Below are the code and all the weights of a small trained network. Each question names an input and a target symbol and asks about switching units off, where a switched-off unit gives its printed mean instead of its output.

import numpy as np


def w(rows, s, z=0):
    codes = np.array(rows[::2]) - 128.0
    scale = np.full(codes.shape[1], s)
    scale[-1] = z or s
    return codes * scale


def f(y):
    return np.maximum(y, 0)


def softmax(a):
    e = np.exp(a - a.max(-1, keepdims=True))
    return e / e.sum(-1, keepdims=True)


def log_softmax(a):
    a = a - a.max(-1, keepdims=True)
    return a - np.log(np.exp(a).sum(-1, keepdims=True))


def net(x, mask):
    ids = ['αδελμξπστφψ'.index(c) for c in x.split()]
    T = len(ids)
    res = E[ids] + P[:T]
    r = res
    for j in range(3):
        rows = slice(3 * j, 3 * j + 3)
        q, k, v = (r @ M[0][rows].T for M in (Q, K, V))
        z = softmax(np.where(np.tri(T) > 0, q @ k.T / 3**0.5, -1e9)) @ v
        o = O[0][rows]
        res = res + np.where(mask[j], z, o[:, -1]) @ o[:, :-1]
    y = f(res @ A[0][:, :-1].T + A[0][:, -1])
    res = res + np.where(mask[3:7], y, B[0][:, -1]) @ B[0][:, :-1]
    return log_softmax(res[-1] @ U[:, :-1].T + U[:, -1])


Q, K, V, O, A, B = {}, {}, {}, {}, {}, {}
E = w([
[114,118,197],'α',
[171,124,141],'δ',
[222,124,56],'ε',
[209,118,59],'λ',
[235,131,39],'μ',
[247,132,23],'ξ',
[207,109,46],'π',
[152,101,119],'σ',
[177,95,54],'τ',
[161,94,89],'φ',
[178,173,183],'ψ',
],0.015)
P = w([
[114,123,131],'0',
[110,57,109],'1',
[190,79,139],'2',
[85,142,124],'3',
[195,170,109],'4',
[78,77,99],'5',
[189,41,140],'6',
[76,152,106],'7',
[185,158,143],'8',
[62,90,93],'9',
[166,20,248],'10',
[109,128,85],'11',
[186,158,155],'12',
],0.017)
Q[0] = w([
[134,133,54],'h1',
[187,135,127],'h1',
[84,248,76],'h1',
[159,138,135],'h2',
[132,45,138],'h2',
[189,3,189],'h2',
[44,191,143],'h3',
[63,81,104],'h3',
[126,74,230],'h3',
],0.015)
K[0] = w([
[128,65,112],'h1',
[64,65,181],'h1',
[219,8,156],'h1',
[57,101,98],'h2',
[94,202,104],'h2',
[63,192,87],'h2',
[112,146,107],'h3',
[22,80,130],'h3',
[127,126,208],'h3',
],0.016)
V[0] = w([
[123,151,137],'h1',
[98,19,66],'h1',
[87,161,121],'h1',
[118,153,54],'h2',
[170,23,2],'h2',
[239,218,155],'h2',
[90,183,157],'h3',
[121,93,175],'h3',
[154,135,111],'h3',
],0.012)
O[0] = w([
[151,125,129,111],'h1',
[111,156,144,172],'h1',
[124,172,106,81],'h1',
[169,104,100,136],'h2',
[112,63,103,254],'h2',
[142,71,250,161],'h2',
[175,102,95,30],'h3',
[124,157,92,130],'h3',
[142,131,155,163],'h3',
],0.017,0.0087)
A[0] = w([
[163,94,9,186],'n1',
[136,176,199,1],'n2',
[65,73,94,220],'n3',
[76,82,162,182],'n4',
],0.012,0.005)
B[0] = w([
[97,161,142,178],'n1',
[172,97,2,150],'n2',
[218,136,83,242],'n3',
[86,218,88,252],'n4',
],0.0064,0.014)
U = w([
[167,254,135,159],'α',
[63,122,68,118],'δ',
[98,110,91,105],'ε',
[134,108,134,107],'λ',
[151,136,52,69],'μ',
[215,172,219,117],'ξ',
[117,91,159,97],'π',
[123,153,120,96],'σ',
[147,103,165,74],'τ',
[147,82,166,88],'φ',
[59,142,251,255],'ψ',
],0.0076,0.0061)

Each question gives the input, a string of symbols that net reads in full, and the target symbol t.
The units are the heads (3 rows each of Q, K, V and O) and the neurons (one row each of A and B). Each row of codes is followed by its name. A weight is (code - 128) times the scale printed after its matrix; where a second scale follows, it is the last column's (O, A, B and U).
mask holds one flag per unit, heads first, then neurons. A switched-off unit (its flag False) gives its mean, the last column of its rows in O or B, instead of its output. The means were averaged over made-up inputs and are rounded, as every weight is.
A unit's drop is (log p(t) with every unit on - log p(t) with that unit switched off) / (log p(t) with every unit on - log p(t) with every unit switched off).
The circuit of an input: a set's keep is (log p(t) with only the set's units on - log p(t) with every unit switched off) / (log p(t) with every unit on - log p(t) with every unit switched off). Starting from all 7 units, units are removed one at a time, each time the one whose removal leaves the highest keep (on an exact tie, the one counted first), for as long as the keep stays at least 0.8.
units of the circuit, in order: the units of the circuit, biggest drop first
unit that matters most: the unit with the biggest drop
heads that matter: for each layer, one digit per head in row order, 1 if its drop is at least 0.15 and else 0, layers parted by /
drop when u is switched off: that unit's drop, to one decimal
input δ α ψ λ, target ψ: unit that matters most : h2
input τ δ ψ ψ ε α τ δ α ψ φ δ, target ψ: units of the circuit, in order : h2, h1, n2
input μ π ψ τ, target ψ: heads that matter : 111
input π ξ δ ψ ξ α α σ α α ψ ξ, target ψ: heads that matter : 011
input ψ ψ μ λ, target ψ: heads that matter : 011
input ξ τ δ τ ψ α λ ψ ψ π, target ψ: heads that matter : 010
input ψ τ ξ ψ μ ξ, target ψ: heads that matter : 010
input α μ α δ α ξ λ ψ ξ ψ σ, target ξ: heads that matter : 110
input ψ α μ, target ξ: heads that matter : 010
input ψ α ξ λ ψ α ψ ψ φ π α, target ξ: units of the circuit, in order : h2, n2
input ψ ξ φ ψ λ α ψ α φ, target α: heads that matter : 110
input α ψ λ α α ε λ, target α: heads that matter : 010
input ψ ξ α, target ξ: units of the circuit, in order : h2, h1
input σ λ μ α α ψ ψ λ α α ξ ψ, target ψ: units of the circuit, in order : h2
input ε ε ξ σ α σ α α ψ τ ψ μ, target ψ: heads that matter : 011
input α α α λ φ φ α α α τ τ, target α: drop when n4 is switched off : -0.1
input ε ψ τ ε α α ψ ψ α ε ξ, target ξ: drop when h1 is switched off : 0.1
input ψ μ λ α δ α φ, target α: drop when h3 is switched off : 0.0
